Below are the code and all the weights of a small trained network. Each question names an input and a class and asks about switching units off, where a switched-off unit gives its printed mean instead of its output.

import numpy as np


def w(rows, s, z=0):
    codes = np.array(rows[::2]) - 128.0
    scale = np.full(codes.shape[1], s)
    scale[-1] = z or s
    return codes * scale


def norm(h):
    return h / np.sqrt((h * h).mean(-1, keepdims=True) + 1e-5)


def f(y):
    return y / 2 * (1 + np.tanh(0.7978845608 * (y + 0.044715 * y**3)))


def log_softmax(a):
    a = a - a.max(-1, keepdims=True)
    return a - np.log(np.exp(a).sum(-1, keepdims=True))


def net(x, mask):
    res = np.array(x, float).reshape(1, 6) / 4 @ E
    u = 0
    for l in range(4):
        y = f(norm(res) @ A[l][:, :-1].T + A[l][:, -1])
        res = res + np.where(mask[u : u + 9], y, B[l][:, -1]) @ B[l][:, :-1]
        u += 9
    return log_softmax(norm(res)[-1] @ U[:, :-1].T + U[:, -1])


A, B = {}, {}
E = w([
[127,126,126,130,130,129,125],'x0',
[100,41,92,66,109,120,94],'x1',
[218,85,142,120,176,179,153],'x2',
[127,128,128,127,127,128,126],'x3',
[141,150,222,47,176,3,57],'x4',
[128,129,130,128,126,127,128],'x5',
],0.00059)
A[0] = w([
[143,218,218,157,165,46,101,86],'L0N0',
[230,72,113,127,90,120,142,165],'L0N1',
[55,154,175,121,109,202,145,255],'L0N2',
[195,168,144,157,176,114,210,190],'L0N3',
[160,120,79,141,58,146,80,201],'L0N4',
[123,96,153,195,71,121,107,211],'L0N5',
[73,51,230,17,127,7,40,70],'L0N6',
[113,190,131,204,108,197,204,184],'L0N7',
[63,82,13,124,145,179,109,129],'L0N8',
],0.0016,0.00054)
B[0] = w([
[20,133,170,125,132,187,129,187],'L0N0',
[183,74,172,149,164,171,121,169],'L0N1',
[153,154,127,123,142,52,123,196],'L0N2',
[121,114,177,89,155,90,81,192],'L0N3',
[146,124,215,125,140,67,160,176],'L0N4',
[155,158,149,83,130,91,128,169],'L0N5',
[151,151,3,137,139,127,105,253],'L0N6',
[170,164,19,153,118,44,58,237],'L0N7',
[156,120,222,141,107,98,221,204],'L0N8',
],0.0015,0.00068)
A[1] = w([
[121,113,136,131,181,124,45,175],'L1N0',
[166,98,177,142,116,56,115,135],'L1N1',
[252,76,151,179,119,230,164,95],'L1N2',
[77,73,26,160,27,205,193,100],'L1N3',
[210,211,127,179,159,39,87,253],'L1N4',
[157,101,139,165,166,169,188,59],'L1N5',
[117,185,156,91,135,67,106,148],'L1N6',
[128,74,190,145,116,91,75,212],'L1N7',
[152,183,152,220,166,165,148,201],'L1N8',
],0.0016,0.0005)
B[1] = w([
[168,145,120,126,143,169,197,164],'L1N0',
[93,124,123,151,83,175,182,143],'L1N1',
[64,134,85,106,154,182,135,231],'L1N2',
[110,155,253,82,151,75,129,213],'L1N3',
[144,97,91,166,127,187,175,255],'L1N4',
[75,135,119,90,125,154,92,130],'L1N5',
[79,93,130,182,160,173,151,165],'L1N6',
[142,173,94,95,114,168,206,155],'L1N7',
[179,51,86,78,150,177,128,191],'L1N8',
],0.0017,0.00069)
A[2] = w([
[39,217,234,122,133,46,45,10],'L2N0',
[32,110,213,76,20,67,153,2],'L2N1',
[116,234,140,205,132,64,190,183],'L2N2',
[88,153,102,179,4,62,164,110],'L2N3',
[160,184,97,188,156,84,31,111],'L2N4',
[157,183,119,105,249,204,110,181],'L2N5',
[143,99,90,120,89,43,211,193],'L2N6',
[111,140,90,234,85,150,153,67],'L2N7',
[172,66,138,21,159,141,156,122],'L2N8',
],0.0019,0.00036)
B[2] = w([
[125,132,104,154,145,250,163,163],'L2N0',
[204,71,199,92,145,113,218,169],'L2N1',
[129,83,105,192,7,145,30,218],'L2N2',
[237,180,134,89,108,48,105,211],'L2N3',
[30,101,143,94,61,106,171,148],'L2N4',
[168,194,182,178,133,69,171,255],'L2N5',
[80,154,193,69,59,132,147,189],'L2N6',
[208,193,48,109,70,67,67,166],'L2N7',
[98,127,118,254,91,132,81,200],'L2N8',
],0.0015,0.00085)
A[3] = w([
[124,75,134,125,198,124,37,2],'L3N0',
[46,172,103,217,138,171,31,59],'L3N1',
[210,121,250,200,133,217,89,158],'L3N2',
[87,34,159,111,153,167,193,79],'L3N3',
[102,146,165,110,234,137,152,126],'L3N4',
[218,21,144,58,226,106,129,54],'L3N5',
[52,159,126,147,98,105,56,105],'L3N6',
[108,92,97,148,203,130,11,53],'L3N7',
[60,76,167,17,110,76,84,79],'L3N8',
],0.002,0.00096)
B[3] = w([
[153,168,85,167,65,104,156,48],'L3N0',
[160,138,187,57,67,170,132,183],'L3N1',
[67,87,135,69,167,75,116,255],'L3N2',
[107,121,36,95,75,179,155,131],'L3N3',
[150,125,120,184,110,62,89,163],'L3N4',
[95,247,160,134,4,112,92,148],'L3N5',
[96,132,131,93,143,157,93,130],'L3N6',
[196,133,129,110,55,89,143,107],'L3N7',
[168,103,96,155,219,134,103,101],'L3N8',
],0.0021,0.00065)
U = w([
[205,218,66,180,1,42,52,251],'0',
[26,209,220,53,88,245,51,112],'1',
[150,39,240,32,68,33,229,72],'2',
[70,74,24,35,244,70,45,109],'3',
[227,122,55,225,207,222,201,98],'4',
[113,184,242,206,244,59,128,119],'5',
[30,22,51,114,54,221,224,80],'6',
],0.0071,0.0012)

Each question gives the input, the list of numbers given to net, and the class t.
The units are the neurons (one row each of A and B). Each row of codes is followed by its name. A weight is (code - 128) times the scale printed after its matrix; where a second scale follows, it is the last column's (A, B and U).
mask holds one flag per neuron, layer by layer. A switched-off neuron (its flag False) gives its mean, the last column of its row in B, instead of its output. The means were averaged over made-up inputs and are rounded, as every weight is.
A unit's drop is (log p(t) with every unit on - log p(t) with that unit switched off) / (log p(t) with every unit on - log p(t) with every unit switched off).
The circuit of an input: a set's keep is (log p(t) with only the set's units on - log p(t) with every unit switched off) / (log p(t) with every unit on - log p(t) with every unit switched off). Starting from the 12 units with the biggest drops (on a tie, the unit counted first), units are removed one at a time, each time the one whose removal leaves the highest keep (on an exact tie, the one counted first), for as long as the keep stays at least 0.8.
circuit, biggest first: the units of the circuit, biggest drop first
top k neurons in layer l: the k neurons of layer l with the biggest drops, biggest first
drop when u is switched off: that unit's drop, to one decimal
input [-1,6,8,2,2,-5], class 0: circuit, biggest first => L3N5
input [-7,-5,-6,-5,4,6], class 1: circuit, biggest first => L0N0, L2N0
input [-8,-4,-7,-4,5,5], class 1: circuit, biggest first => L2N0, L0N0
input [4,-1,-1,0,-8,-6], class 0: circuit, biggest first => L0N7, L2N7, L1N3
input [-4,-4,0,8,4,-3], class 1: top 2 neurons in layer 0 => L0N0, L0N1
input [5,1,-6,7,3,8], class 3: top 2 neurons in layer 2 => L2N8, L2N3
input [-3,7,6,-4,0,-8], class 6: circuit, biggest first => L2N3, L3N3
input [-5,1,2,2,0,-6], class 6: top 2 neurons in layer 0 => L0N7, L0N6
input [-5,-6,-7,3,8,5], class 1: top 2 neurons in layer 2 => L2N0, L2N2
input [-4,-4,0,-2,0,2], class 0: top 3 neurons in layer 2 => L2N7, L2N1, L2N0
input [-5,4,-7,-6,-1,-1], class 2: top 2 neurons in layer 2 => L2N1, L2N3
input [-2,6,5,7,0,0], class 6: top 3 neurons in layer 1 => L1N2, L1N1, L1N7
input [3,8,1,5,5,-3], class 0: top 2 neurons in layer 0 => L0N6, L0N7
input [1,-1,-1,-8,1,0], class 1: circuit, biggest first => L0N0
input [-3,-5,-2,-3,8,-4], class 1: top 2 neurons in layer 2 => L2N2, L2N0
input [-8,2,-8,-7,-7,7], class 2: top 2 neurons in layer 0 => L0N6, L0N8
input [7,2,5,3,-2,3], class 6: drop when L3N3 is switched off => 0.3
input [-7,4,-1,5,-6,2], class 2: drop when L2N1 is switched off => 0.2
input [-6,7,5,8,2,2], class 0: drop when L2N0 is switched off => 0.1
input [0,-2,-5,0,3,-8], class 1: circuit, biggest first => L2N0
input [7,-2,-4,-1,5,4], class 1: circuit, biggest first => L0N0, L2N0
